Below is a small trained network, with its code and all its weights. Each question gives an input and a class and asks what happens when units are switched off, that is, made to give their printed mean instead of their output.

import numpy as np


def w(rows, s, z=0):
    codes = np.array(rows[::2]) - 128.0
    scale = np.full(codes.shape[1], s)
    scale[-1] = z or s
    return codes * scale


def norm(h):
    return h / np.sqrt((h * h).mean(-1, keepdims=True) + 1e-5)


def f(y):
    return y / 2 * (1 + np.tanh(0.7978845608 * (y + 0.044715 * y**3)))


def log_softmax(a):
    a = a - a.max(-1, keepdims=True)
    return a - np.log(np.exp(a).sum(-1, keepdims=True))


def net(x, mask):
    res = np.array(x, float).reshape(1, 3) / 4 @ E
    u = 0
    for l in range(2):
        y = f(norm(res) @ A[l][:, :-1].T + A[l][:, -1])
        res = res + np.where(mask[u : u + 16], y, B[l][:, -1]) @ B[l][:, :-1]
        u += 16
    return log_softmax(norm(res)[-1] @ U[:, :-1].T + U[:, -1])


A, B = {}, {}
E = w([
[210,74,154,182,168,46,143,139,142],'x0',
[148,1,81,150,126,152,130,124,153],'x1',
[32,193,189,210,143,191,115,129,152],'x2',
],0.0087)
A[0] = w([
[155,129,117,61,132,101,127,131,122,115],'0.n1',
[128,162,119,64,131,120,127,130,124,30],'0.n2',
[105,173,143,159,134,132,130,135,132,154],'0.n3',
[108,116,125,94,133,158,130,134,138,118],'0.n4',
[105,103,125,212,132,152,124,132,137,186],'0.n5',
[131,110,114,128,123,128,124,131,118,126],'0.n6',
[111,140,102,96,109,136,124,130,121,68],'0.n7',
[168,101,139,172,137,76,127,133,130,31],'0.n8',
[116,156,158,253,136,126,128,127,132,2],'0.n9',
[130,153,137,137,121,104,126,146,122,134],'0.n10',
[127,117,135,155,136,142,139,124,131,112],'0.n11',
[160,163,145,139,138,72,127,132,127,185],'0.n12',
[103,121,109,84,122,182,117,126,129,33],'0.n13',
[130,83,116,136,125,145,128,134,133,186],'0.n14',
[139,120,126,122,150,124,129,127,130,100],'0.n15',
[155,92,123,122,128,97,127,133,125,121],'0.n16',
],0.024,0.0032)
B[0] = w([
[48,121,108,150,3,114,114,131,156,213],'0.n1',
[215,101,227,204,160,179,182,171,140,185],'0.n2',
[152,110,161,100,99,150,17,25,94,215],'0.n3',
[149,154,93,123,114,82,156,141,99,161],'0.n4',
[127,132,196,249,83,190,134,132,45,220],'0.n5',
[115,117,113,163,146,108,130,81,133,145],'0.n6',
[131,116,155,107,155,120,189,134,101,169],'0.n7',
[147,139,14,146,66,159,163,170,53,219],'0.n8',
[5,69,98,88,198,111,122,251,238,254],'0.n9',
[125,134,152,96,178,148,145,116,96,163],'0.n10',
[117,133,154,153,114,148,120,146,104,151],'0.n11',
[125,179,141,73,181,59,110,43,171,213],'0.n12',
[170,97,123,71,111,63,216,140,118,191],'0.n13',
[58,131,146,141,210,107,112,12,163,183],'0.n14',
[147,154,118,122,119,130,115,122,138,139],'0.n15',
[254,180,115,88,138,139,112,87,174,200],'0.n16',
],0.022,0.015)
A[1] = w([
[152,93,135,211,121,208,48,108,129,135],'1.n1',
[76,62,109,179,64,167,61,195,70,130],'1.n2',
[121,157,113,206,71,93,105,104,215,55],'1.n3',
[184,193,22,91,126,131,54,127,170,129],'1.n4',
[60,92,71,198,125,161,96,250,163,23],'1.n5',
[100,76,139,166,182,108,82,157,167,155],'1.n6',
[206,144,164,130,103,124,159,85,137,129],'1.n7',
[154,105,143,109,85,184,134,119,62,138],'1.n8',
[120,98,149,160,120,162,190,170,104,133],'1.n9',
[106,145,154,173,211,153,142,142,72,143],'1.n10',
[153,149,217,156,98,122,104,146,162,71],'1.n11',
[68,75,16,95,58,165,146,112,192,110],'1.n12',
[187,149,114,176,133,209,121,106,53,124],'1.n13',
[113,182,110,201,176,167,176,200,135,3],'1.n14',
[132,183,66,195,163,103,124,23,122,158],'1.n15',
[181,188,81,124,78,131,153,254,118,112],'1.n16',
],0.018,0.004)
B[1] = w([
[96,153,57,160,174,136,127,185,125,189],'1.n1',
[131,113,117,160,80,108,174,153,93,228],'1.n2',
[145,140,150,77,193,137,167,97,77,188],'1.n3',
[106,53,174,161,94,77,160,128,117,248],'1.n4',
[188,155,129,168,125,152,107,160,1,235],'1.n5',
[183,151,88,143,175,110,121,125,151,216],'1.n6',
[75,138,128,161,97,192,58,172,114,229],'1.n7',
[128,176,165,161,110,141,129,74,188,162],'1.n8',
[134,99,78,118,149,74,57,105,147,198],'1.n9',
[152,111,144,73,79,84,107,157,145,176],'1.n10',
[147,168,119,77,142,131,139,105,70,170],'1.n11',
[137,126,173,165,99,73,94,141,105,213],'1.n12',
[126,150,117,52,180,168,182,109,141,164],'1.n13',
[105,110,193,116,93,95,92,122,134,162],'1.n14',
[130,102,131,154,64,140,133,134,191,236],'1.n15',
[86,107,105,137,125,97,151,73,157,173],'1.n16',
],0.029,0.014)
U = w([
[145,210,202,77,104,179,94,71,95,119],'0',
[187,153,134,96,164,146,176,209,177,1],'1',
[140,145,51,159,130,238,182,108,205,87],'2',
[125,88,130,160,21,57,187,82,131,180],'3',
[140,140,83,196,149,94,83,223,25,163],'4',
[186,126,54,52,175,87,213,151,92,71],'5',
[126,133,119,59,249,82,51,130,191,132],'6',
],0.016,0.0081)

Each question gives the input, the list of numbers given to net, and the class t.
The units are the neurons (one row each of A and B). Each row of codes is followed by its name. A weight is (code - 128) times the scale printed after its matrix; where a second scale follows, it is the last column's (A, B and U).
mask holds one flag per neuron, layer by layer. A switched-off neuron (its flag False) gives its mean, the last column of its row in B, instead of its output. The means were averaged over made-up inputs and are rounded, as every weight is.
A unit's drop is (log p(t) with every unit on - log p(t) with that unit switched off) / (log p(t) with every unit on - log p(t) with every unit switched off).
The circuit of an input: a set's keep is (log p(t) with only the set's units on - log p(t) with every unit switched off) / (log p(t) with every unit on - log p(t) with every unit switched off). Starting from the 12 units with the biggest drops (on a tie, the unit counted first), units are removed one at a time, each time the one whose removal leaves the highest keep (on an exact tie, the one counted first), for as long as the keep stays at least 0.8.
circuit, biggest first: the units of the circuit, biggest drop first
top k neurons: the k neurons with the biggest drops, biggest first
top k neurons in layer l: the k neurons of layer l with the biggest drops, biggest first
drop when u is switched off: that unit's drop, to one decimal
input [8,-6,3], class 6: circuit, biggest first	(0.n9)
input [-7,1,-1], class 5: circuit, biggest first	(0.n13, 1.n4)
input [8,5,0], class 2: top 4 neurons in layer 0	(0.n9, 0.n16, 0.n5, 0.n1)
input [-3,-4,-6], class 0: top 2 neurons in layer 1	(1.n11, 1.n4)
input [2,-6,-3], class 0: top 2 neurons in layer 0	(0.n2, 0.n9)
input [1,-4,-2], class 0: top 2 neurons	(0.n9, 0.n2)
input [5,8,-2], class 2: top 2 neurons	(0.n9, 1.n13)
input [6,5,0], class 2: top 2 neurons	(0.n9, 1.n13)
input [5,-7,8], class 6: top 2 neurons in layer 0	(0.n8, 0.n12)
input [3,8,2], class 2: top 3 neurons in layer 0	(0.n9, 0.n16, 0.n14)
input [-7,-5,7], class 0: top 4 neurons	(0.n3, 0.n13, 1.n4, 0.n14)
input [-2,0,1], class 0: top 2 neurons	(0.n9, 0.n3)
input [8,-8,1], class 6: top 2 neurons in layer 0	(0.n12, 0.n9)
input [3,-7,-1], class 0: top 2 neurons	(0.n9, 0.n2)
input [3,-8,-6], class 0: top neuron	(0.n2)
input [-6,-6,2], class 0: drop when 0.n9 is switched off	0.3
input [1,-7,-3], class 0: drop when 0.n9 is switched off	0.4
input [2,-2,1], class 6: drop when 0.n9 is switched off	0.2
input [8,6,0], class 2: drop when 0.n5 is switched off	0.2
input [-5,-5,1], class 0: top neuron	(0.n9)
